Below are the code and all the weights of a small trained network. Each question names an input and a class and asks about switching units off, where a switched-off unit gives its printed mean instead of its output.

import numpy as np


def w(rows, s, z=0):
    codes = np.array(rows[::2]) - 128.0
    scale = np.full(codes.shape[1], s)
    scale[-1] = z or s
    return codes * scale


def f(y):
    return np.maximum(y, 0)


def log_softmax(a):
    a = a - a.max(-1, keepdims=True)
    return a - np.log(np.exp(a).sum(-1, keepdims=True))


def net(x, mask):
    res = np.array(x, float).reshape(1, 4) / 4 @ E
    y = f(res @ A[0][:, :-1].T + A[0][:, -1])
    res = res + np.where(mask, y, B[0][:, -1]) @ B[0][:, :-1]
    return log_softmax(res[-1] @ U[:, :-1].T + U[:, -1])


A, B = {}, {}
E = w([
[140,25,142,115,133],'x0',
[135,141,118,173,71],'x1',
[203,62,116,254,167],'x2',
[180,126,25,64,176],'x3',
],0.006)
A[0] = w([
[146,98,78,81,122,253],'neuron 1',
[67,209,205,118,160,235],'neuron 2',
[148,46,98,235,165,203],'neuron 3',
[145,2,196,137,83,254],'neuron 4',
[160,126,126,169,215,95],'neuron 5',
[113,76,27,118,64,254],'neuron 6',
[56,69,67,77,151,253],'neuron 7',
[77,222,161,84,72,254],'neuron 8',
[117,183,138,171,133,242],'neuron 9',
[66,162,139,96,90,2],'neuron 10',
[105,206,143,136,14,254],'neuron 11',
[151,93,98,84,165,249],'neuron 12',
[188,202,97,116,96,254],'neuron 13',
],0.0089,0.0022)
B[0] = w([
[56,197,204,162,146,190],'neuron 1',
[117,71,124,2,204,213],'neuron 2',
[163,189,146,170,142,254],'neuron 3',
[215,205,155,226,248,234],'neuron 4',
[104,159,143,192,90,178],'neuron 5',
[92,132,236,145,238,186],'neuron 6',
[75,150,230,138,138,192],'neuron 7',
[67,124,200,38,172,238],'neuron 8',
[54,200,168,66,237,182],'neuron 9',
[58,128,122,122,171,166],'neuron 10',
[109,106,204,112,214,222],'neuron 11',
[162,158,184,186,197,195],'neuron 12',
[128,201,229,114,224,190],'neuron 13',
],0.0058,0.0065)
U = w([
[94,161,235,132,225,254],'0',
[148,85,79,129,56,2],'1',
[182,75,111,143,2,2],'2',
[71,85,172,62,202,9],'3',
[111,180,126,213,120,51],'4',
[170,147,145,236,197,103],'5',
[119,151,134,185,46,2],'6',
[136,73,54,103,185,6],'7',
],0.009,0.0022)

Each question gives the input, the list of numbers given to net, and the class t.
The units are the neurons (one row each of A and B). Each row of codes is followed by its name. A weight is (code - 128) times the scale printed after its matrix; where a second scale follows, it is the last column's (A, B and U).
mask holds one flag per neuron, in row order. A switched-off neuron (its flag False) gives its mean, the last column of its row in B, instead of its output. The means were averaged over made-up inputs and are rounded, as every weight is.
A unit's drop is (log p(t) with every unit on - log p(t) with that unit switched off) / (log p(t) with every unit on - log p(t) with every unit switched off).
The circuit of an input: a set's keep is (log p(t) with only the set's units on - log p(t) with every unit switched off) / (log p(t) with every unit on - log p(t) with every unit switched off). Starting from the 12 units with the biggest drops (on a tie, the unit counted first), units are removed one at a time, each time the one whose removal leaves the highest keep (on an exact tie, the one counted first), for as long as the keep stays at least 0.8.
units of the circuit, in order: the units of the circuit, biggest drop first
unit that matters most: the unit with the biggest drop
k most important neurons: the k neurons with the biggest drops, biggest first
drop when u is switched off: that unit's drop, to one decimal
input [0,-7,-5,0], class 3: unit that matters most	neuron 4
input [-6,0,-8,-5], class 3: units of the circuit, in order	neuron 2; neuron 4; neuron 3
input [6,-4,-7,-7], class 3: 2 most important neurons	neuron 2; neuron 3
input [1,-7,-3,-6], class 3: 2 most important neurons	neuron 2; neuron 3
input [5,3,1,-8], class 5: 2 most important neurons	neuron 4; neuron 8
input [-2,-6,-7,-7], class 3: 2 most important neurons	neuron 2; neuron 4
input [-3,-1,-8,-3], class 3: 2 most important neurons	neuron 2; neuron 4
input [1,-7,-1,-7], class 3: 2 most important neurons	neuron 2; neuron 3
input [-1,-2,-2,0], class 3: 2 most important neurons	neuron 4; neuron 3
input [-4,-4,6,1], class 4: drop when neuron 2 is switched off	0.1
input [0,-8,-6,-2], class 3: drop when neuron 2 is switched off	0.2
input [5,2,7,-2], class 5: drop when neuron 2 is switched off	0.0
input [-4,1,6,-3], class 4: drop when neuron 8 is switched off	0.2
input [-7,0,8,-1], class 4: most important neuron	neuron 4
